Below is a small trained network, with its code and all its weights. Each question gives an input and a class and asks what happens when units are switched off, that is, made to give their printed mean instead of their output.

import numpy as np


def w(rows, s, z=0):
    codes = np.array(rows[::2]) - 128.0
    scale = np.full(codes.shape[1], s)
    scale[-1] = z or s
    return codes * scale


def norm(h):
    return h / np.sqrt((h * h).mean(-1, keepdims=True) + 1e-5)


def f(y):
    return y / 2 * (1 + np.tanh(0.7978845608 * (y + 0.044715 * y**3)))


def log_softmax(a):
    a = a - a.max(-1, keepdims=True)
    return a - np.log(np.exp(a).sum(-1, keepdims=True))


def net(x, mask):
    res = np.array(x, float).reshape(1, 6) / 4 @ E
    u = 0
    for l in range(3):
        y = f(norm(res) @ A[l][:, :-1].T + A[l][:, -1])
        res = res + np.where(mask[u : u + 4], y, B[l][:, -1]) @ B[l][:, :-1]
        u += 4
    return log_softmax(norm(res)[-1] @ U[:, :-1].T + U[:, -1])


A, B = {}, {}
E = w([
[126,129,108,157],'x0',
[123,131,132,111],'x1',
[131,124,176,90],'x2',
[141,254,192,187],'x3',
[146,122,121,146],'x4',
[55,65,211,181],'x5',
],0.006)
A[0] = w([
[41,26,206,229,80],'L0N1',
[27,75,206,154,4],'L0N2',
[37,25,49,120,31],'L0N3',
[164,3,91,100,28],'L0N4',
],0.008,0.0024)
B[0] = w([
[117,138,10,99,253],'L0N1',
[207,197,62,113,192],'L0N2',
[131,159,232,169,220],'L0N3',
[100,115,180,145,209],'L0N4',
],0.011,0.0045)
A[1] = w([
[167,163,145,31,202],'L1N1',
[189,137,2,31,251],'L1N2',
[121,78,230,107,209],'L1N3',
[121,241,123,181,224],'L1N4',
],0.0093,0.0033)
B[1] = w([
[76,100,88,129,177],'L1N1',
[125,100,2,119,249],'L1N2',
[71,70,173,170,164],'L1N3',
[110,82,171,162,214],'L1N4',
],0.012,0.011)
A[2] = w([
[65,186,130,242,70],'L2N1',
[165,46,255,182,254],'L2N2',
[94,87,150,118,71],'L2N3',
[200,105,200,25,185],'L2N4',
],0.0084,0.005)
B[2] = w([
[17,82,151,1,159],'L2N1',
[51,26,156,244,254],'L2N2',
[97,172,110,245,130],'L2N3',
[34,80,211,224,117],'L2N4',
],0.0067,0.008)
U = w([
[155,158,41,47,182],'0',
[97,72,107,144,214],'1',
[63,84,199,161,138],'2',
[91,81,98,126,148],'3',
[105,91,122,105,205],'4',
[123,98,113,128,165],'5',
[206,230,187,105,21],'6',
[254,231,242,27,1],'7',
],0.0087,0.007)

Each question gives the input, the list of numbers given to net, and the class t.
The units are the neurons (one row each of A and B). Each row of codes is followed by its name. A weight is (code - 128) times the scale printed after its matrix; where a second scale follows, it is the last column's (A, B and U).
mask holds one flag per neuron, layer by layer. A switched-off neuron (its flag False) gives its mean, the last column of its row in B, instead of its output. The means were averaged over made-up inputs and are rounded, as every weight is.
A unit's drop is (log p(t) with every unit on - log p(t) with that unit switched off) / (log p(t) with every unit on - log p(t) with every unit switched off).
The circuit of an input: a set's keep is (log p(t) with only the set's units on - log p(t) with every unit switched off) / (log p(t) with every unit on - log p(t) with every unit switched off). Starting from all 12 units, units are removed one at a time, each time the one whose removal leaves the highest keep (on an exact tie, the one counted first), for as long as the keep stays at least 0.8.
units of the circuit, in order: the units of the circuit, biggest drop first
k most important neurons: the k neurons with the biggest drops, biggest first
k most important neurons of layer l: the k neurons of layer l with the biggest drops, biggest first
drop of u: that unit's drop, to one decimal
input [3,-3,5,-8,0,2], class 2: most important neuron : L0N3
input [2,-4,1,-7,-6,-5], class 2: 2 most important neurons of layer 0 : L0N1, L0N3
input [2,0,-5,-7,-4,7], class 0: units of the circuit, in order : L0N1, L2N2
input [-6,-3,-2,-5,5,8], class 0: 3 most important neurons : L0N1, L0N2, L2N2
input [-1,-7,8,8,0,-5], class 2: 2 most important neurons : L0N1, L1N2
input [-2,-5,-3,7,1,0], class 2: 2 most important neurons : L1N2, L0N1
input [3,8,-5,-8,0,-2], class 2: 2 most important neurons : L1N2, L0N3
input [1,3,-7,-8,-7,5], class 2: units of the circuit, in order : L0N3, L1N2
input [7,0,-4,-6,-7,8], class 0: 4 most important neurons : L0N1, L0N2, L2N2, L1N3
input [1,-5,1,-5,0,0], class 2: 2 most important neurons : L1N2, L0N3
input [-7,0,4,-8,3,-4], class 2: 2 most important neurons of layer 0 : L0N1, L0N4
input [-7,2,-6,6,-3,7], class 0: drop of L2N2 : 0.2
input [1,6,0,-1,-2,8], class 0: drop of L2N2 : 0.1
input [-2,3,-3,-7,4,-1], class 2: drop of L1N2 : 0.1
input [-6,4,-7,-8,4,-2], class 2: most important neuron : L1N2
